Below is a small trained network, with its code and all its weights. Each question gives an input and a class and asks what happens when units are switched off, that is, made to give their printed mean instead of their output.

import numpy as np


def w(rows, s, z=0):
    codes = np.array(rows[::2]) - 128.0
    scale = np.full(codes.shape[1], s)
    scale[-1] = z or s
    return codes * scale


def norm(h):
    return h / np.sqrt((h * h).mean(-1, keepdims=True) + 1e-5)


def f(y):
    return y / 2 * (1 + np.tanh(0.7978845608 * (y + 0.044715 * y**3)))


def log_softmax(a):
    a = a - a.max(-1, keepdims=True)
    return a - np.log(np.exp(a).sum(-1, keepdims=True))


def net(x, mask):
    res = np.array(x, float).reshape(1, 3) / 4 @ E
    u = 0
    for l in range(2):
        y = f(norm(res) @ A[l][:, :-1].T + A[l][:, -1])
        res = res + np.where(mask[u : u + 6], y, B[l][:, -1]) @ B[l][:, :-1]
        u += 6
    return log_softmax(norm(res)[-1] @ U[:, :-1].T + U[:, -1])


A, B = {}, {}
E = w([
[59,213,113,195,206,145,215,118,70],'x0',
[127,121,65,2,210,104,40,138,220],'x1',
[25,113,107,153,132,76,107,140,165],'x2',
],0.0096)
A[0] = w([
[186,106,213,145,72,199,130,147,100,235],'L0N0',
[200,149,140,86,235,149,113,100,55,248],'L0N1',
[128,176,126,139,170,199,202,78,135,9],'L0N2',
[103,147,93,212,199,123,143,121,149,75],'L0N3',
[20,162,172,174,122,168,167,254,203,244],'L0N4',
[157,79,250,119,69,117,138,94,122,154],'L0N5',
],0.0079,0.0019)
B[0] = w([
[144,86,71,78,197,120,2,49,78,255],'L0N0',
[177,153,132,107,113,222,202,149,142,216],'L0N1',
[132,158,66,74,119,157,180,205,198,190],'L0N2',
[86,184,164,118,137,166,126,155,87,185],'L0N3',
[56,72,153,202,45,38,105,125,71,223],'L0N4',
[85,114,176,131,57,43,54,154,66,225],'L0N5',
],0.0089,0.0061)
A[1] = w([
[184,146,70,62,198,192,144,157,146,223],'L1N0',
[95,208,164,87,139,205,159,171,81,118],'L1N1',
[103,221,84,96,176,166,190,111,59,101],'L1N2',
[229,172,44,122,131,140,158,200,202,252],'L1N3',
[245,117,109,1,151,161,181,205,160,253],'L1N4',
[68,131,114,245,142,118,118,169,72,239],'L1N5',
],0.0093,0.0021)
B[1] = w([
[50,214,99,135,126,204,196,134,196,224],'L1N0',
[150,116,220,32,171,142,67,113,105,191],'L1N1',
[201,224,172,120,132,180,189,254,117,203],'L1N2',
[163,113,120,157,148,203,222,48,157,202],'L1N3',
[157,97,186,87,89,147,210,44,150,254],'L1N4',
[39,213,85,130,92,79,110,141,159,238],'L1N5',
],0.0092,0.0093)
U = w([
[165,86,95,227,250,108,151,147,116,3],'0',
[174,130,166,86,188,210,205,101,185,235],'1',
[83,89,85,161,238,101,89,128,195,60],'2',
[105,219,141,128,177,132,162,159,66,129],'3',
[2,176,100,197,92,30,130,113,101,148],'4',
[198,92,153,72,100,65,49,58,69,252],'5',
[148,136,111,109,201,150,207,28,179,18],'6',
],0.01,0.0043)

Each question gives the input, the list of numbers given to net, and the class t.
The units are the neurons (one row each of A and B). Each row of codes is followed by its name. A weight is (code - 128) times the scale printed after its matrix; where a second scale follows, it is the last column's (A, B and U).
mask holds one flag per neuron, layer by layer. A switched-off neuron (its flag False) gives its mean, the last column of its row in B, instead of its output. The means were averaged over made-up inputs and are rounded, as every weight is.
A unit's drop is (log p(t) with every unit on - log p(t) with that unit switched off) / (log p(t) with every unit on - log p(t) with every unit switched off).
The circuit of an input: a set's keep is (log p(t) with only the set's units on - log p(t) with every unit switched off) / (log p(t) with every unit on - log p(t) with every unit switched off). Starting from all 12 units, units are removed one at a time, each time the one whose removal leaves the highest keep (on an exact tie, the one counted first), for as long as the keep stays at least 0.8.
circuit, biggest first: the units of the circuit, biggest drop first
unit that matters most: the unit with the biggest drop
k most important neurons: the k neurons with the biggest drops, biggest first
k most important neurons of layer l: the k neurons of layer l with the biggest drops, biggest first
drop of u: that unit's drop, to one decimal
input [-6,7,-2], class 6: circuit, biggest first : L1N2, L1N3, L0N5
input [-5,-2,-8], class 5: unit that matters most : L0N5
input [3,-7,-2], class 4: 2 most important neurons : L1N5, L0N1
input [-3,1,-4], class 5: 2 most important neurons : L0N5, L0N2
input [-6,-7,1], class 5: 2 most important neurons of layer 0 : L0N0, L0N4
input [0,-4,-6], class 5: 2 most important neurons : L0N5, L0N0
input [-6,-8,3], class 5: 2 most important neurons : L0N0, L1N0
input [-3,-1,-8], class 5: 2 most important neurons of layer 0 : L0N5, L0N0
input [-4,-3,-1], class 5: drop of L0N0 : 0.1
input [1,-5,-1], class 4: drop of L1N5 : 0.1
